Below are the code and all the weights of a small trained network. Each question names an input and a target symbol and asks about switching units off, where a switched-off unit gives its printed mean instead of its output.

import numpy as np


def w(rows, s, z=0):
    codes = np.array(rows[::2]) - 128.0
    scale = np.full(codes.shape[1], s)
    scale[-1] = z or s
    return codes * scale


def norm(h):
    return h / np.sqrt((h * h).mean(-1, keepdims=True) + 1e-5)


def f(y):
    return y / 2 * (1 + np.tanh(0.7978845608 * (y + 0.044715 * y**3)))


def softmax(a):
    e = np.exp(a - a.max(-1, keepdims=True))
    return e / e.sum(-1, keepdims=True)


def log_softmax(a):
    a = a - a.max(-1, keepdims=True)
    return a - np.log(np.exp(a).sum(-1, keepdims=True))


def net(x, mask):
    ids = ['ΛΩγδεηθξτ'.index(c) for c in x.split()]
    T = len(ids)
    res = E[ids] + P[:T]
    r = norm(res)
    for j in range(2):
        rows = slice(2 * j, 2 * j + 2)
        q, k, v = (r @ M[0][rows].T for M in (Q, K, V))
        z = softmax(np.where(np.tri(T) > 0, q @ k.T / 2**0.5, -1e9)) @ v
        o = O[0][rows]
        res = res + np.where(mask[j], z, o[:, -1]) @ o[:, :-1]
    y = f(norm(res) @ A[0][:, :-1].T + A[0][:, -1])
    res = res + np.where(mask[2:26], y, B[0][:, -1]) @ B[0][:, :-1]
    return log_softmax(norm(res)[-1] @ U[:, :-1].T + U[:, -1])


Q, K, V, O, A, B = {}, {}, {}, {}, {}, {}
E = w([
[139,51,106,109,54,219,158,46,163],'Λ',
[131,165,194,101,18,157,165,88,114],'Ω',
[177,111,76,173,63,93,102,192,126],'γ',
[167,171,57,90,143,174,137,192,133],'δ',
[51,116,120,170,85,230,37,132,175],'ε',
[106,125,249,128,108,160,172,190,122],'η',
[83,199,124,170,171,189,151,94,89],'θ',
[37,94,138,73,36,82,122,137,172],'ξ',
[135,96,140,123,148,149,184,130,218],'τ',
],0.019)
P = w([
[55,251,158,155,12,242,141,142,245],'0',
[67,195,154,159,28,254,146,148,193],'1',
[76,173,161,130,53,229,139,147,179],'2',
[85,137,162,118,69,233,142,156,158],'3',
[89,117,158,98,88,215,143,152,151],'4',
[105,90,152,87,84,211,143,136,124],'5',
[106,79,159,74,112,201,130,143,126],'6',
[115,63,168,67,123,174,122,124,117],'7',
[135,33,176,53,138,166,114,104,103],'8',
[140,33,152,53,152,156,107,103,84],'9',
[145,36,164,66,137,164,123,106,80],'10',
],0.0064)
Q[0] = w([
[111,87,135,40,66,222,167,173,161],'h1',
[229,171,46,195,177,13,93,160,73],'h1',
[118,11,160,73,58,185,160,175,234],'h2',
[125,41,169,58,52,250,170,130,186],'h2',
],0.017)
K[0] = w([
[163,134,90,81,224,112,123,125,45],'h1',
[113,110,165,192,7,97,113,153,215],'h1',
[214,100,67,60,139,80,123,231,84],'h2',
[218,73,68,72,163,97,106,177,74],'h2',
],0.014)
V[0] = w([
[83,169,143,172,215,152,118,33,84],'h1',
[148,128,168,172,25,124,101,143,221],'h1',
[202,2,140,138,141,74,113,169,73],'h2',
[62,116,161,122,144,167,144,82,129],'h2',
],0.0076)
O[0] = w([
[52,80,127,24,178,96,174,129,83,204],'h1',
[63,149,222,254,81,111,138,85,205,139],'h1',
[54,222,193,241,49,147,152,114,247,2],'h2',
[197,149,196,46,212,188,62,72,115,92],'h2',
],0.0059,0.0051)
A[0] = w([
[84,145,187,154,121,107,118,73,171,79],'n1',
[135,210,192,145,128,112,131,89,117,127],'n2',
[118,139,117,73,196,88,66,141,91,108],'n3',
[186,250,67,93,172,134,110,195,114,114],'n4',
[107,163,151,147,175,79,172,214,85,91],'n5',
[205,178,88,102,82,69,154,111,38,2],'n6',
[141,152,139,172,225,149,149,43,127,128],'n7',
[204,147,146,125,167,168,159,83,165,90],'n8',
[107,138,153,203,113,158,173,92,144,158],'n9',
[199,153,58,147,138,99,109,144,95,4],'n10',
[157,128,126,79,95,77,168,178,140,175],'n11',
[174,181,159,119,124,128,77,83,115,46],'n12',
[188,123,104,162,148,79,65,103,108,77],'n13',
[146,116,65,179,61,61,142,85,102,96],'n14',
[118,142,149,161,126,139,126,60,136,123],'n15',
[91,100,136,142,80,83,124,134,182,159],'n16',
[94,107,108,81,156,151,132,121,81,113],'n17',
[126,193,128,175,179,60,99,169,61,42],'n18',
[141,147,139,127,130,92,189,138,73,128],'n19',
[126,116,78,149,183,72,164,155,158,151],'n20',
[124,142,147,171,217,153,106,112,122,157],'n21',
[130,129,155,211,145,36,105,139,158,101],'n22',
[179,178,126,166,136,81,67,179,89,39],'n23',
[120,93,125,138,71,109,94,130,83,150],'n24',
],0.015,0.01)
B[0] = w([
[106,157,122,115,166,161,135,88,148,179],'n1',
[153,146,169,113,115,128,90,143,107,141],'n2',
[85,132,129,169,128,68,126,146,157,195],'n3',
[135,107,91,91,73,147,124,194,52,186],'n4',
[112,78,94,161,179,172,121,136,83,133],'n5',
[187,214,125,119,96,138,109,137,188,136],'n6',
[100,187,104,102,172,77,190,162,127,158],'n7',
[184,149,104,146,143,121,124,159,129,181],'n8',
[148,108,147,133,146,79,115,107,133,254],'n9',
[146,121,142,98,112,156,100,189,141,137],'n10',
[163,102,132,143,105,118,120,138,139,211],'n11',
[118,115,185,150,149,143,161,133,102,122],'n12',
[51,165,130,103,87,50,148,151,62,120],'n13',
[147,78,110,165,74,127,95,101,67,156],'n14',
[109,93,128,92,153,155,178,127,152,164],'n15',
[104,131,119,138,130,86,128,138,108,238],'n16',
[127,170,133,112,112,158,162,142,117,240],'n17',
[124,190,172,76,97,77,171,100,253,123],'n18',
[151,195,157,100,110,88,123,113,144,144],'n19',
[154,156,116,101,127,134,106,151,170,158],'n20',
[128,167,88,98,116,115,170,80,99,153],'n21',
[154,97,92,103,115,136,122,207,111,158],'n22',
[95,71,148,135,77,48,141,77,208,130],'n23',
[122,149,122,184,126,160,84,152,134,174],'n24',
],0.019,0.0089)
U = w([
[129,91,215,142,177,141,138,162,91,4],'Λ',
[199,118,65,162,113,145,58,158,104,157],'Ω',
[164,176,193,109,69,102,109,70,124,50],'γ',
[122,39,64,87,109,160,155,9,125,110],'δ',
[74,60,124,145,100,37,100,118,138,161],'ε',
[99,143,101,61,83,156,179,182,118,166],'η',
[164,100,103,103,163,104,169,141,227,66],'θ',
[49,154,84,135,162,178,76,131,180,71],'ξ',
[141,183,58,143,184,86,165,83,65,154],'τ',
],0.012,0.0037)

Each question gives the input, a string of symbols that net reads in full, and the target symbol t.
The units are the heads (2 rows each of Q, K, V and O) and the neurons (one row each of A and B). Each row of codes is followed by its name. A weight is (code - 128) times the scale printed after its matrix; where a second scale follows, it is the last column's (O, A, B and U).
mask holds one flag per unit, heads first, then neurons. A switched-off unit (its flag False) gives its mean, the last column of its rows in O or B, instead of its output. The means were averaged over made-up inputs and are rounded, as every weight is.
A unit's drop is (log p(t) with every unit on - log p(t) with that unit switched off) / (log p(t) with every unit on - log p(t) with every unit switched off).
The circuit of an input: a set's keep is (log p(t) with only the set's units on - log p(t) with every unit switched off) / (log p(t) with every unit on - log p(t) with every unit switched off). Starting from the 12 units with the biggest drops (on a tie, the unit counted first), units are removed one at a time, each time the one whose removal leaves the highest keep (on an exact tie, the one counted first), for as long as the keep stays at least 0.8.
units of the circuit, in order: the units of the circuit, biggest drop first
unit that matters most: the unit with the biggest drop
k most important neurons: the k neurons with the biggest drops, biggest first
which heads matter: for each layer, one digit per head in row order, 1 if its drop is at least 0.15 and else 0, layers parted by /
drop when u is switched off: that unit's drop, to one decimal
input ξ γ Λ τ τ ξ Ω, target ε: units of the circuit, in order -> (h2 n17)
input τ ξ τ θ τ τ Λ θ Λ θ Λ, target η: 3 most important neurons -> (n17 n9 n14)
input Λ τ η η τ η γ γ ε, target ε: units of the circuit, in order -> (h2 n9)
input θ τ τ θ γ θ τ ξ ε, target ξ: which heads matter -> 10
input η τ τ τ τ τ η, target γ: unit that matters most -> h2
input τ τ τ η η, target γ: which heads matter -> 11
input τ τ ξ, target ξ: units of the circuit, in order -> (n1 h1)
input Λ ξ θ ξ Λ ε ξ τ ξ ε, target ξ: 2 most important neurons -> (n4 n3)
input τ Ω ξ τ δ Ω, target Ω: units of the circuit, in order -> (h1 n24)
input ε τ ξ τ η Λ Λ τ, target τ: units of the circuit, in order -> (h2 h1 n7 n21)
input η η ξ, target ξ: units of the circuit, in order -> (h1 n1)
input η ε η η η τ ξ Λ τ ε, target δ: which heads matter -> 01
input τ Λ Λ, target θ: which heads matter -> 11
input δ δ Ω, target Ω: units of the circuit, in order -> (h2 n24)
input θ Λ θ θ γ τ τ Λ, target ε: 2 most important neurons -> (n16 n1)
input γ γ δ ξ τ, target Ω: units of the circuit, in order -> (h1 n15)
input τ θ ε ξ Λ γ τ Ω τ, target ε: 2 most important neurons -> (n16 n17)
input δ θ θ τ Λ δ Λ ε Ω δ τ, target Ω: units of the circuit, in order -> (h1)
input η θ Λ Ω τ τ Λ τ ξ ε, target η: 4 most important neurons -> (n17 n9 n1 n21)
input γ ξ γ γ τ γ γ Λ Λ τ η, target ε: 4 most important neurons -> (n9 n16 n17 n8)
input τ τ ε Λ, target θ: most important neuron -> (n8)
input Λ θ τ τ Λ Λ τ Λ τ γ Λ, target ε: 2 most important neurons -> (n16 n9)
input θ Λ Ω, target γ: 2 most important neurons -> (n4 n19)
input Ω θ ξ θ τ θ θ θ, target η: drop when n17 is switched off -> 0.4
input δ δ ξ τ η τ δ Λ τ δ η, target Ω: drop when n11 is switched off -> 0.2
input τ Ω Λ γ Λ ε ε, target ε: drop when n17 is switched off -> 0.2
input δ τ η, target Ω: drop when n22 is switched off -> -0.1
